Each row has a hidden value; after the row comes its grade, the name of the range that the value falls in. Each part has its own.
[ -92  -64   82  -41   39 -142   58  -57  -92   49    5   44  -99 -179
   48 -333  103    9 -131  103 -181  167  -39 -109   89   55  -28   30
  -78   -4 -108  -63 -163  110 -174   84 -145  -42 -130  184 -121  -21
  -36    8 -145   65  116] | W
[-235  -80   98  -24  153 -266  200 -206 -196   10   11  103  -75 -386
  245 -564   12   34  -75 -100 -254  341   -3   53  150  204   -4   45
 -170 -117    4   10 -186  122  -49  176  -11 -101 -151  278 -280   97
 -141  157  -17   17  -30] | J
[-488  102  -20 -130  166  362  101  -68   24  -50  254 -171   24  330
 -239  231   56  353  171   63 -127 -105 -137  -97  -41  -44 -191  -56
 -144  343   -8  261  230 -306   16  -88  292  147   55 -315  -32   65
 -137 -246  -42 -177  105] | J
[  22  -70   -7 -108   60  -44 -264  -33  125  -31   95   61  -56   47
  -69 -186   15 -239  -47 -109   59  173  -50 -127   57   23   -5   46
  220 -245  -13  -60  126  230 -133  -36   78   -6 -183 -150  -46  146
  157  -91  132  -25   67] | R
[-145    6  130   18  173   17 -219  -43  -64  -69  106  108   47 -101
  239 -278  -26  -57  138 -372 -141  265   81  -55   56  188 -175  219
   58 -207   50  -26  119  107   54   91  318  -77 -311 -256 -189  259
  137   -4   54  -73  -56] | R
[-157  -98   60  -58  127  219   38   -6  -21 -162   79 -136  130  411
   99  -59   11  211  421  258 -227  -74 -124  -14 -171  106  368  -30
 -298  108 -139  -26  103  -87 -118 -260  106   11  118   15   17   55
   82 -127  127   63   39] | J
[ -83  -41 -102   58   -4 -183   23 -189   10   86   12  129  -67   11
 -115 -219  122  139 -155  301   17   69   64 -170   61   63  -14    2
 -101  -19 -150  -94  -59   63 -312  -73 -416  -48  -80  240  -30 -141
    6 -120 -133   13  361] | W
[-327   72 -467 -254  158   76  353 -320  347  -29  218 -231  -46  284
 -547  146 -153  307  -55  230  186  -51    5   62   22   40  -82 -220
   68  335  209  299  376 -287   12 -130  -33  160   52 -164 -226   80
  -88 -136  247 -124  284] | T
[ -55 -103  145 -102   70  388  -80  187  -95 -127   67 -106   60  223
   87  -38   57  162  423  276 -279 -105 -108  -61 -187  -75  253  161
  -87  262 -277 -155  -14 -155   -2  -50  180   25    4  -65 -121   85
   82  -96   -2   59 -140] | T
[-614  258  -38 -281  212  358  336  -13  122  131  356 -391  -97  137
 -523  397   47  389 -210 -120  -97 -113 -164  -65   93 -117 -679 -199
   58  613  251  450  166 -396  155  119  413  293  -63 -593  -97   66
 -256 -203 -280 -196  159] | S
[  54  -94 -160 -188  233  -67  317  -19  255   91   49 -344  -61  -27
 -275  -22  -53   58 -106  -94  -96   66  -25   57   49  -63 -182  -90
  -47  209  215  262  187   33   84   47  115   -9  -91 -122 -109   73
  -89   99   67  104  149] | W
[ -38  -72 -365 -148  374  -69  370 -197  391  239  188 -355  -40   23
 -542  128 -110  188 -149 -200  214   -8   66  213   40 -127 -356 -166
  124  174  401  347  318   -8  206  -13  174   43 -108 -278 -100   95
 -172   62  169  -44  204] | F
[-664   55 -172 -470  -70  344  208 -203   58 -267  266 -164 -177  435
 -452   97   26  153   42  583  -80  -85 -469 -143   10  -92  332 -347
  -29  400 -176  272  152 -357 -211 -168   48  325  365   60 -140   49
 -234 -331  221 -182   22] | S
[-167 -105  122   68  193 -112   69 -105 -200  208   77  104  -79 -349
   57 -356  128  125  -70  -61 -101  149   29   53   65  -43 -175  105
   -9  -50  -69  -91 -252  109    1  166    3  -70 -195  143 -149    4
 -175   63 -188  -32  -27] | F
[ -54  -59 -118  -81  200  131  104  -62  219   72  156  -89   79  136
 -224   88   -2  177   30 -140   61   37   12   31   72  -72 -247   43
  -60   85   86  143  203  -61   31   21  138   46    0 -211  -79   71
 -119    5  143 -194  119] | F
[  23  -36 -117 -136   -2  -27 -245  -37  127  -75   54    1 -135   55
 -157 -172   -5 -199  -39   96   31  113    0 -189  -10   14   49   58
  295  -73  -57  -67  183  124 -122  -48  -29   -9 -247 -115 -133  137
  235 -149   78   86  124] | S
[-224    6 -127 -152  257  134  246  -81  199   89  194 -261    4  143
 -333  158  -10  233  -17 -112  -22  -22  -65   34   37  -81 -291  -99
  -74  247  181  311  235 -122   85  -13  241   82  -10 -283  -46   66
 -169  -53   40 -104  145] | R
[-531   63  247   26   62  573  -92   20 -281 -301  200  -46  271  734
  307   49   55  521  764  511 -338 -257 -148  -58 -336  267  526    3
 -393  270 -329 -223   -7 -383 -170 -418  183  134  187  -94   29   52
  208 -361  -28  -19  -25] | S
[-224 -164  136  -11  200 -264  250 -169 -302  156    5   78 -178 -574
  147 -588  102   56 -115  -16 -264  271  -54  103  108  -15  -19   53
 -107  -37  -76   -9 -345  149   18  252  -17 -122 -160  396 -268   24
 -300  180 -147   63 -132] | R
[ -49  -53  -24   14   62 -172    7 -122   44  105   43   37  -41   47
  -97 -189  101   51 -138  159    8   68   -1 -115   44   66  -14  -60
  -66  -80  -58  -69  -54  154 -268 -106 -249  -30  -90  111   46  -90
   40 -100 -109   51  302] | J
[  91  -33   21  -56   18   94 -357  108  176   79  115  -31  -53  271
 -263   98  143 -150  -70   70  110  -58  -76 -264  -41 -135 -100   15
  226  -92 -103  -94  125  196 -233 -162  -13   34 -160 -278  190  -17
  213 -268  -99   31  246] | R
[ 397 -251  194   92   20  118 -195  216   -9 -209 -155   73  255  242
  482 -282   34    8  499  122 -334   95   69  -99 -116  155  421  336
 -398 -131 -321 -323   19  127 -188 -103  -73 -193    2  171  -43   57
  274   99  175  128    3] | W
[-203   11 -124 -178   98  309   84  -32  122  -85  172 -114   42  280
 -212   94  -43  256  218  254  -25  -96  -50  -11  -80  -24   64   14
   12  304  -75   20  156 -260   -2  -71   96  117   43 -170 -181   83
   10 -134  116  -95   44] | T
[ -24  -93   11 -126  153  214   39  122   45    7   64 -213  -60   32
 -148   30   63   92  137   18 -220  -22  -73  -88  -61 -188 -108  112
  -36  275  -73  132  143  -78   90   67  227  -13  -98 -154 -102   84
  -65  -39  -42   48  -15] | W
[-511  140  -56 -208  130  331  191  -68   74  -23  263 -218  -37  262
 -342  252   53  333    5   62 -121  -78 -165 -117   36  -67 -307 -112
  -94  428   45  326  211 -334   10   -9  253  200   53 -327  -74   52
 -189 -220  -84 -191  144] | W
[ 154 -112   16  -95  142  104  128  136  133    1    3 -210   72   81
   -2  -56  -10  101  131    9 -197   27   16    2  -29    1  -24   92
 -132  184   -1   -6   66   -9   17   30   81  -32  -73  -94 -114   64
   60   86   27   95   64] | S
[  12 -242  199  -62   57  295 -169  135 -131 -197   17   -2  101  316
  225 -176   93   32  534  317 -286  -47 -214  -56 -198  -61  566  123
 -250  -12 -383 -197  -31   28 -146 -187  119  -43  157  167   16   59
   58  -88  178   59 -178] | R
[  14 -152   21  117  222  290 -157   22  -11  -17  102    4  187  279
   89  -10   27  260  508   36  -51  -89   94   52 -198  -34  123  236
 -114   10 -145 -142  153  -64   64 -149  194  -70  -58 -134  -37  104
   90  -76  130  -59  -38] | F
[-158  -79  -47  113  255  302 -113  -48  -36  -34  129  -55  120  283
   -9   60   21  340  512   65  -98 -126   97   -3 -235  -45   50  205
 -131  135 -115   14  274 -163  108 -177  248  -79 -104 -197  -44  109
   53 -172   59  -32   23] | R
[ -84  -57  120  -74   52  -93   28    6 -117   45   14    2 -118 -222
   68 -344   85  -29 -103   68 -211  162  -42  -88   61   43  -35   54
   19   30  -94  -95 -184  103 -101  125  -51  -31 -192  106 -169   34
    8   19 -166  103   30] | S
[  53 -167   -6  -14  217  149   -6   36   60   11   61 -120   69  141
  -27  -46   22  124  295   14 -111  -24   -8   33 -116  -89   82  116
 -109   59  -66    8  140   19   48  -77  173  -70  -45  -74  -36   81
    0  -10  110   28   -7] | R
[-253  -60  -14   43   66 -240  134 -277 -254  -21  -25  286 -112 -494
  238 -620   21  127  -56   39 -211  360  138  -14  161  181  -42  221
 -113  -50 -141  -75 -168  -16  -43  275 -186 -138 -214  391 -459   85
 -152  139  -30  -64  -14] | S
[ -49  -51  141  -26  112  -10 -173   27  -24   63   93   45  -31  -64
   35 -196   88  -91  -32 -141  -70  141  -38  -97   48    8 -128   88
   95 -139  -41  -82  -41  179  -84   43  119  -23 -205 -132  -31   85
   69  -52  -78   -8   33] | R
[ 319 -243  179   68  172  142 -115  255  -49  -35  -96 -133  111   63
  268 -182   59   34  431   18 -347    3   52  -32 -192  -44  199  290
 -207   45 -191 -171   30  115   39  -32  153 -194 -158    1  -34   81
  172   80  -10  236  -73] | W
[ -41   18 -289 -154  245  -80  323 -140  395  147  129 -253  -26  -12
 -435  135  -68  147 -274 -286   80  114   74    9  188  -42 -536  -68
  -33  190  334  408  352  -43   83  105  101   28 -107 -296 -121   66
 -166   65   87 -118  318] | J
[-187  -61  -12  -97  239  248   57   19   44   53  168 -201  -12  128
 -208  102   48  190  185  -26 -106  -72  -90    2  -85 -170 -127   30
  -29  225    1  171  168 -103  115  -26  312   31  -50 -236  -39   90
 -117 -101    0  -45  -14] | R
[ 543 -330  207  343  195  149 -371  262 -117  -78 -192  109  288   95
  575 -285   57   99  748  -46 -335   27  302  -42 -290   39  301  606
 -330 -175 -341 -393  103  171   42  -85   81 -387 -254   62  -36  100
  337  111   69  213  -74] | J
[  41  -23 -166  -21  -71 -148    9 -133  155  105   30  119  -45  105
 -241 -134   88  101 -236  416  162   11   69 -161   70   49   10  -42
   40   13 -147 -206  -90   58 -377  -95 -534   27  -46  179  -35 -173
   97 -129  -95    0  417] | T
[ -61  -44   29  -12  125  -24 -211  -39   15   44  100   36  -59  -16
  -42 -171   53  -84    6  -97   -7  112   12 -108   -2    6  -95   87
  160 -140  -19  -49   81  162  -62  -23  106  -46 -249 -158  -43  108
  116 -110  -29   16   77] | R
[ -66  -22   72  -53  135  225   68   94   39  -52   78 -163  121  226
   53   10   10  227  241   51 -219  -29   -1  -33  -73   77  -17   79
 -183  217  -38  -12   80 -124   -7  -51  144   21  -47 -174  -81   71
   83  -39  -24   25   71] | S
[  21   -2  -36  -20   95   28 -290  -22  207   66  163    2   36  274
 -180   27   36  -85  -32  -77  196   14   21 -119  -11   42 -120  -13
  234 -198   54 -107  163  186 -165 -180   40   46 -190 -330  104   72
  250 -199   33  -40  233] | F
[  -4 -168  202   56  -17  282 -191   80 -146 -333  -30   88  266  540
  457 -214   48  176  677  421 -338  -39  -85 -107 -226  232  695  158
 -468  -52 -418 -318   10  -53 -290 -331  -56  -66  183  216   18   35
  256 -127  196   70  -10] | W

Next part:
[-162   -9 -133 -250  -32  101   44  -62  -34  -32   60   86   31   10
   91  -80  -39   41   93  187   62   79  -95   16  106   96   81  127
  -95  173  -26  -81   91  -32 -159  211   25  -43   39   49  106  -27
   60  -30    9  -40    9] | X
[-162    1  -41 -230  -27   15   18 -113   79   62   67   -9   99  -16
  129    3  -27  122  199  175  136  137 -169  -28   81  122  185   15
  165   74   23  -25  -77   49 -178  174   24    1    0  -26  -16  -38
  109 -163   49   30   48] | Q
[  31  -72   17  117  227   -1  218  -92 -166   -5   35  137 -182  -24
 -260 -132  271 -237 -144  181  -88 -414  223   94   30  -83 -189   16
 -151   22  -34   36  294 -156  162  -47 -172 -110   41    1  208   63
   89   69  112  -74  184] | X
[  -1  114   99  -61  -45   15 -254  143    0  -51  210   30  -52  216
  -57  -32  -86  145 -200  -28  -71  -18   13   33  -89  278  101  -51
  -91    0   22  -34  263  -96   -4 -121  181  177   36   91   70  -86
  -21  199  -40   64 -125] | A
[ -38   93  -49  -13  108  -48  105  -67 -177   76   42   77  104 -198
 -185  -18   -9 -195  121  109    7 -226  173  107   97 -207  -36  187
 -104   87  -64  -21   79  105    0   58 -264 -127  105 -154  180   38
   86  -87   77 -105   73] | Q
[-42  24  -1 -91  29 -37  85 -56  -9  54  95  42 -68  45   1   3  89 -18
 -20 186   7 -29 -40  21  86 101  38 -35  89  66  65 -20  79 -10 -42  39
 -22  14  15  15  68 -54  70 -11  28  21  90] | U
[ -61  135  -71  -63  -72   -6 -225  180   76 -116   43  -70  134   51
   29   20 -264  274  284  -92    9  173 -140   23   88 -183   12   78
  -44  -48 -158  -16 -155   78  -32   55  110   36    8  -28  -62   57
  -74  -19   32  -67 -124] | Q
[ -61  109   21 -128   83   14  -22 -184  -74   82  138   43   49  -96
 -176  -12  -17  -43   89  112   62 -188  119   42   15   38   75   42
   55   39   11  -26  128   51  -20   23 -162   28   66 -100  140    7
   96  -63   47  -53  128] | L
[ -21  133  -66  -71  -14   16 -107  114  -13    9   72   -9  -30  158
  -42   69  -27  124  135   53  -21   51  -45   47  127  -63  -27  -87
   60    6  -52  -31  -24  -12  -16   65   68   85  -56   48   18    9
    4  -17  -11  -19   -8] | Y
[ 118  111  152   -5  -42 -150   24  -88  -41   35  151  108  -28  -71
  -93  -33  -11  -49 -183  137  -15 -196  101   87   22  163   87    3
  158  -43  171  -22  146  125   80 -186 -117   72  129  -81   98 -128
   36  133   54   13   16] | K
[-152   39  -58 -169   19   40  -49   22 -108   70  117    8   60   32
  -30  -19  -59  -31   46  108   49  -19  -18   30   42   35   55  126
 -164  178  -57  -66  166    4 -152  141  -83  -62   64   16  177  -35
   79  -31   -1   37   52] | Y
[ -62  -28 -170 -142   91  104  119 -128 -139 -135 -162   80   68 -172
  -74  -90  104   -1  284  154   30  -52   44 -134   80 -117   29   32
  -35  246  -65   -7  143 -126 -118  165   41 -103  -89  109   64   63
  189 -100   81 -137   45] | A
[-104  -40   25   76  168    8   54   27  -64   78  120   53   -8    6
 -166  -73   96 -188  -34   70  -48 -263  124  138    0 -142  -90  122
 -212  -25 -115   43  153  -68   87   39 -195 -115   95 -121  144   92
   69  -50   83  -29   94] | L
[-130   -4  -93 -120  -76    2   27  143   70   28   25   14   44  105
  187   47   28   22  108  130  -23  215 -193  -11  139  -15   89    3
   34  127    5   -4  -56  -27 -132  179   88  -24  -33   38  -55  -30
   88 -100  -16   39  -64] | Y
[  53  -13   20   71  104    0  -24   22   19 -146    7    0 -149  106
 -136  -73   97  136   33   38  -65 -129    0  -28   15  -62 -125 -128
   13  -67  -64   49  107 -150  132  -86   99   36  -60  101    6   66
    6   97   92  -47   80] | K
[ -4  68  18 -54 -47 -54 -58  54 -28   5 108  36  21  34 -21 -34 -95  58
  12  86  25 -49 -21 102  82 -21   5  69  -7 -21  -6 -46  36  88   3  -3
 -68  -8  88 -32  86 -45  -2  50  43   8   0] | U
[-209  -63 -114  -90  111   87   -1   81   30  -78  111  -40  -84  151
   19  -81  -21   69   49   55  -29   64 -141   13   42  -32 -106  131
 -317   99 -184  -19  108 -147  -66  160   68  -84   30   65  106   78
  -47   24   27  -21   82] | U
[ -62  -32  -11  -74 -119   40 -193  207  138 -156   17    0   69  170
  168  -77 -114  302  108   -9   10  203 -208   -9   18   45  101  -16
   -8  -52  -71    4  -37  -79  -54   49  269   48  -29  101 -120   -6
    5   35   41   31 -190] | A
[ 140  130  101    5  -16 -185  163 -193   -6  -66   62  145   19 -266
  -63  -42   -7  -69  -88  141  -53 -142  104   18   52  121  120   59
  207   -3  192    7   62  150   86 -201  -68   58  121 -138   19  -95
   29  101   86 -114  -31] | X
[ -64   52  -47 -119 -194   80 -224  318  178  -52  158   43  -99  450
  230   17  -72  287  -51   50  -61  284 -250  125  129  156   42 -128
   37 -108  -16  -51  -73 -105  -14   97  318  189  -50  137 -108  -52
  -86   94  -79   68 -208] | A
[  76  -50 -160  202  144  -38  231   67 -104 -256 -273   91   37 -265
 -152 -107  118 -134  295   29 -156 -172  108  -46  155 -585 -241  124
 -159   80 -171   99   -5  -82  162   23  -79 -238  -39  -18  -19  197
   85  -41  164 -257    3] | K
[  51 -117  -22  189  245   -1  208  -52  -50 -195 -116   76 -147  -81
 -209 -150  263  -81   41   78 -135 -283  120  -50    9 -215 -205  -34
 -115    1 -105  115  175 -233  192  -72   14 -116  -54   54   31  151
   79   46  165 -150  115] | X
[  54   90  -48  -76 -186  -18 -131  143   94 -144  -13   53   53   81
  119  -18 -153  263  178   43    2  155 -149   46  161  -90   38  -36
  160  -86   -2  -30 -153   72   23   20  140   78  -15   40 -110  -22
  -29   44   34  -52 -156] | X
[  93  150  138   45  -46  -66 -133  135   52   -6  277   88 -204  276
  -74    2   -8   60 -340   36 -146 -101   41  162   10  247  -22 -108
   19 -149   94  -23  171  -41  167 -205   98  224   73   16   60  -91
 -114  264  -39   33  -73] | X
[ 149  179  -27   40   50  -86   26  -62  -91 -222 -102   73   73 -269
 -180  -19  -36   34  161  -19 -114  -90  149 -123   29 -122   39   11
   62  104   20   31  103    7   60 -158   86   51  -27   -4  -19   26
   57   76   72 -208  -96] | A
[  22   52   16  -16   -3 -152  110  -94   89 -106  -89  -10  145 -268
   57   18  -12   60  222   62  -13   96  -91 -160   50  -57  163   12
  232   87   78   74  -99   89  -50  -54   58  -20  -14  -71 -137  -15
  113  -89  107  -78  -42] | Y
[   9   55   58  -37 -121 -111   59   62   26   29  136  156   65  -34
  114  -50  -63  -69 -146  143  -32   -3  -14  167   92  111  125  146
   26  -31  111  -37   16  127   10  -32  -46    3  159 -125   27 -112
    8   63   28   -3 -151] | A
[ -19 -101   -6  112  124   63   54  145  -19  -34   79   99 -219  265
  -94 -112  215  -43 -148  115 -109 -201   44  157   58  -55 -202  -62
 -171 -102 -102   33  165 -230  164   18   34  -29  -12   77   87   77
    3   87   63  -10   48] | X
[-178   25  -69 -183 -175   73 -252  315  212  -15  145  -78  -15  414
  286   69 -118  319   81   21   -5  410 -368   10   99  130  102  -99
   20    2  -57  -35 -113  -84 -149  180  311  129  -73  145 -126  -46
  -40  -11  -79  129 -146] | Y
[ -40   44   27   -6   -9  -69  -57   47  215 -125   12  -64   51    0
   96   33  -32  206  166  -29  -59  191 -185 -127    7   16  122  -85
  169  -29    0   90 -118  -37   -5  -43  223   91  -62  -11 -201   29
   22  -43   57  -33  -84] | Q
[  -7   24 -140  -29 -167   -2   13  257   75 -118  -88   91   49   77
  196   15  -13   48  159   79 -109  215 -164   20  216 -218    2    7
   39   59  -11    7 -127  -17   -6  131  125  -23  -48   54 -133   11
   45  -24   -7  -61 -190] | K
[ -91  -26  112   44  135  -33   31   76 -118  206  284   62 -141  199
 -151  -52  131 -225 -337  147  -42 -298  122  225  -24  132  -80   77
 -240  -13  -18  -23  305  -64   51  -18 -205  -52  149  -56  272  -48
   30   81   20  123  130] | Y
[ -35   68   38  102  106    8  -68  117   62   35  204   35 -121  190
 -151   -4   43  -41  -64    1 -123 -164   68  187   44 -117 -145  -10
 -100 -182  -97   37   45  -77  199  -39  -60   63   56 -104   43  106
  -61   36   23  -59   46] | L
[ -56  118  -47  -43  -22   21 -143  166  180  -33  132  -45  -96  291
   63   87  -34  250  120    4  -65  193 -178   57  122    1  -27 -154
  117 -131  -68   10 -160  -64   42   49  224  177  -83   32 -122   46
  -89  -10  -21  -25  -54] | Q
[ -56  -61  -22  -33 -123   25 -147  252  242 -151   26  -39  -71  310
  228  -24  -24  323   81   19  -47  275 -318  -24   83   16   13 -141
   84  -99  -48   37 -121 -128    9   56  309   83  -88  145 -192   11
  -33   42   19   59 -117] | K
[ -39  -35    3   64  201   25   71   14 -164   25   97   50 -153   84
 -240  -84  170 -165 -123  109  -75 -314  154   77    2  -68 -174   29
 -246   68  -91    9  313 -156   80   -5 -136  -90   40   42  233   52
   62   73   60   -8  171] | U
[ -13  -53   76  131  174  -26  119   69  -43   25  167  114 -197  153
 -127  -94  223 -169 -303  120 -143 -247  123  151  -21  107 -106    8
 -195  -49  -15   34  266 -186  138  -83   -1  -10   67   -9  131   14
   11  120   51    0   36] | A
[-227  -42   93 -277 -127   29 -207   56   73  158  276  -37   76  233
  187  -42 -139  163 -111  139  171  133 -222   69  -45  388  251   62
  -23   50   40  -85  123   39 -238  131   23   32  112   33  107 -163
   64  -10  -17  245   -2] | Y
[ -76   59  -17  -75  -24   33 -158  164   59  -16  189  -25 -114  298
   19   -5  -78  183  -35   39  -22   72 -129  103   71   66  -61  -29
  -88  -58  -78  -48   41  -56    3   42  107   85   19   72   56  -11
  -89   97  -17   46    4] | U
[-113  153 -147 -132   -7   72  -79   84   33  -57   25   -2   56   26
    5   99  -33   24  217   -3 -111  170  -60  -98   93  -90   68  -19
  -17  183  -49    9   17  -81  -85  133  126   84  -83   27  -50   60
   64  -77  -64 -105  -69] | L
[  -4   -6    6   -3  -23   19  -82  118   -6  -84   52   72   -3  100
  -16 -102  -32  102    0   50  -16  -64  -10   96   41  -25  -20   34
  -79  -63  -64  -11   76  -51   49    1   54   -3   37   30   35    9
    6   72   63  -17  -78] | A
[ -46  158   84 -186  -37  -18 -202 -100   44   78  232  -30   35   90
  -57   14 -179  249   73   71  144  -17  -45   91   19  209  133  -36
  181 -116   21  -71  -18  132  -50  -19   -7  157   66  -61   70  -70
  -27    3   33   40   52] | Q
[ -43  -14  133  -39  -21   36 -238  112   11  -76  179   16  -41  189
  -57 -120  -65  132 -211  -20  -31 -100  -11    9 -143  242   76   -7
 -163   -5  -17   -2  316 -132    8 -107  109   76   64  103   97  -59
   16  196   20  105  -58] | X
[  95  123 -134   62  -32  -49  170  128  -39  -96  -64  165  -69  -28
   -7   46  117 -149   45  115 -215    6   53   50  233 -226  -95  -16
   40   81   43   16  -16  -32  112   17   33   17  -39   -3  -40   29
   27   36  -12 -175 -109] | X
